Below is a small trained network, with its code and all its weights. Each question gives an input and a target symbol and asks what happens when units are switched off, that is, made to give their printed mean instead of their output.

import numpy as np


def w(rows, s, z=0):
    codes = np.array(rows[::2]) - 128.0
    scale = np.full(codes.shape[1], s)
    scale[-1] = z or s
    return codes * scale


def norm(h):
    return h / np.sqrt((h * h).mean(-1, keepdims=True) + 1e-5)


def f(y):
    return y / 2 * (1 + np.tanh(0.7978845608 * (y + 0.044715 * y**3)))


def softmax(a):
    e = np.exp(a - a.max(-1, keepdims=True))
    return e / e.sum(-1, keepdims=True)


def log_softmax(a):
    a = a - a.max(-1, keepdims=True)
    return a - np.log(np.exp(a).sum(-1, keepdims=True))


def net(x, mask):
    ids = ['ΘΞΠΦβγδεηλστψω'.index(c) for c in x.split()]
    T = len(ids)
    res = E[ids] + P[:T]
    r = norm(res)
    for j in range(3):
        rows = slice(2 * j, 2 * j + 2)
        q, k, v = (r @ M[0][rows].T for M in (Q, K, V))
        z = softmax(np.where(np.tri(T) > 0, q @ k.T / 2**0.5, -1e9)) @ v
        o = O[0][rows]
        res = res + np.where(mask[j], z, o[:, -1]) @ o[:, :-1]
    y = f(norm(res) @ A[0][:, :-1].T + A[0][:, -1])
    res = res + np.where(mask[3:19], y, B[0][:, -1]) @ B[0][:, :-1]
    return log_softmax(norm(res)[-1] @ U[:, :-1].T + U[:, -1])


Q, K, V, O, A, B = {}, {}, {}, {}, {}, {}
E = w([
[103,98,163,107],'Θ',
[76,112,91,130],'Ξ',
[83,113,91,129],'Π',
[78,168,115,81],'Φ',
[120,156,157,240],'β',
[64,109,100,128],'γ',
[130,21,140,31],'δ',
[161,29,2,61],'ε',
[119,155,151,239],'η',
[76,107,89,128],'λ',
[80,110,91,127],'σ',
[72,139,204,95],'τ',
[86,121,83,135],'ψ',
[95,149,168,228],'ω',
],0.0064)
P = w([
[13,73,99,254],'0',
[57,84,82,204],'1',
[89,88,76,183],'2',
[115,96,83,164],'3',
[138,102,89,154],'4',
[163,109,91,145],'5',
[175,103,99,139],'6',
[210,123,105,131],'7',
[205,116,107,126],'8',
[163,99,99,144],'9',
],0.002)
Q[0] = w([
[53,93,4,70],'head 0',
[102,238,168,240],'head 0',
[30,63,95,233],'head 1',
[184,198,180,23],'head 1',
[147,161,242,253],'head 2',
[88,82,43,27],'head 2',
],0.0066)
K[0] = w([
[199,12,124,103],'head 0',
[120,210,105,93],'head 0',
[171,111,193,92],'head 1',
[102,136,68,161],'head 1',
[167,63,122,142],'head 2',
[81,216,149,107],'head 2',
],0.011)
V[0] = w([
[114,120,105,254],'head 0',
[199,111,104,58],'head 0',
[128,110,70,227],'head 1',
[116,184,91,177],'head 1',
[183,169,147,57],'head 2',
[133,125,116,60],'head 2',
],0.0053)
O[0] = w([
[174,232,81,30,175],'head 0',
[62,71,88,168,47],'head 0',
[49,81,82,227,176],'head 1',
[16,104,157,146,133],'head 1',
[4,219,88,139,5],'head 2',
[52,127,98,111,122],'head 2',
],0.0038,0.0031)
A[0] = w([
[98,179,118,110,104],'neuron 0',
[114,174,147,158,162],'neuron 1',
[187,82,117,160,113],'neuron 2',
[227,83,143,153,14],'neuron 3',
[97,180,137,169,152],'neuron 4',
[124,221,238,145,56],'neuron 5',
[47,138,129,70,109],'neuron 6',
[93,81,105,111,157],'neuron 7',
[156,77,241,94,93],'neuron 8',
[81,103,234,183,76],'neuron 9',
[104,135,147,141,9],'neuron 10',
[83,136,72,46,233],'neuron 11',
[204,196,113,100,16],'neuron 12',
[94,253,96,104,67],'neuron 13',
[24,143,109,73,155],'neuron 14',
[139,57,131,100,225],'neuron 15',
],0.0058,0.0012)
B[0] = w([
[150,88,101,154,132],'neuron 0',
[82,100,90,75,134],'neuron 1',
[66,162,127,123,182],'neuron 2',
[78,174,167,161,173],'neuron 3',
[102,96,55,86,139],'neuron 4',
[141,89,105,29,173],'neuron 5',
[173,133,167,199,180],'neuron 6',
[115,143,181,132,192],'neuron 7',
[122,208,96,175,175],'neuron 8',
[253,89,128,88,165],'neuron 9',
[172,109,112,111,101],'neuron 10',
[180,125,194,171,253],'neuron 11',
[123,118,177,84,124],'neuron 12',
[134,34,110,243,169],'neuron 13',
[182,98,189,224,221],'neuron 14',
[78,168,160,113,212],'neuron 15',
],0.0049,0.0024)
U = w([
[108,255,173,123,153],'Θ',
[78,138,128,133,75],'Ξ',
[78,141,123,123,90],'Π',
[187,66,161,228,200],'Φ',
[148,163,66,148,77],'β',
[95,127,173,130,4],'γ',
[93,22,213,50,82],'δ',
[79,28,35,99,241],'ε',
[143,169,60,158,61],'η',
[86,120,133,123,46],'λ',
[84,133,129,127,48],'σ',
[191,151,236,49,198],'τ',
[64,166,59,156,117],'ψ',
[165,107,70,77,199],'ω',
],0.0096,0.0028)

Each question gives the input, a string of symbols that net reads in full, and the target symbol t.
The units are the heads (2 rows each of Q, K, V and O) and the neurons (one row each of A and B). Each row of codes is followed by its name. A weight is (code - 128) times the scale printed after its matrix; where a second scale follows, it is the last column's (O, A, B and U).
mask holds one flag per unit, heads first, then neurons. A switched-off unit (its flag False) gives its mean, the last column of its rows in O or B, instead of its output. The means were averaged over made-up inputs and are rounded, as every weight is.
A unit's drop is (log p(t) with every unit on - log p(t) with that unit switched off) / (log p(t) with every unit on - log p(t) with every unit switched off).
The circuit of an input: a set's keep is (log p(t) with only the set's units on - log p(t) with every unit switched off) / (log p(t) with every unit on - log p(t) with every unit switched off). Starting from the 12 units with the biggest drops (on a tie, the unit counted first), units are removed one at a time, each time the one whose removal leaves the highest keep (on an exact tie, the one counted first), for as long as the keep stays at least 0.8.
units of the circuit, in order: the units of the circuit, biggest drop first
unit that matters most: the unit with the biggest drop
top k neurons: the k neurons with the biggest drops, biggest first
which heads matter: for each layer, one digit per head in row order, 1 if its drop is at least 0.15 and else 0, layers parted by /
drop of u: that unit's drop, to one decimal
input Ξ Φ γ τ λ, target τ: which heads matter => 010
input ψ τ Φ ψ ω ω τ ψ, target τ: which heads matter => 010
input ψ ω Ξ ε Π ψ, target ε: unit that matters most => head 0
input λ τ β λ, target τ: units of the circuit, in order => head 0; head 1
input η λ λ ψ ε η Π, target ε: which heads matter => 110
input Ξ Θ β, target Θ: which heads matter => 101
input ω Φ ε ψ λ δ τ Θ, target Θ: which heads matter => 000
input Π τ σ, target τ: units of the circuit, in order => head 1; head 0
input λ Φ τ β ω γ, target τ: which heads matter => 010
input ψ τ η, target τ: top 2 neurons => neuron 12; neuron 5
input τ Φ ψ ω Ξ Φ ω τ ω, target τ: units of the circuit, in order => head 1; neuron 5
input Ξ ω ψ Φ ψ Π γ τ Φ, target Φ: which heads matter => 000
input ψ β Φ τ δ β ω ω, target ω: which heads matter => 001
input ω τ ψ Φ σ τ σ, target τ: units of the circuit, in order => head 1
input Φ λ Φ Φ ω σ τ Θ β σ, target Θ: which heads matter => 110
input σ Π τ Θ γ, target Θ: which heads matter => 010
input β ε Π τ Ξ τ β, target τ: drop of neuron 5 => 0.3
input τ ψ ε η ω β η ω, target ε: drop of head 0 => 0.0
input η Π ε ω ψ, target ε: drop of head 1 => 0.6
input ψ δ ψ Θ, target Θ: unit that matters most => neuron 8
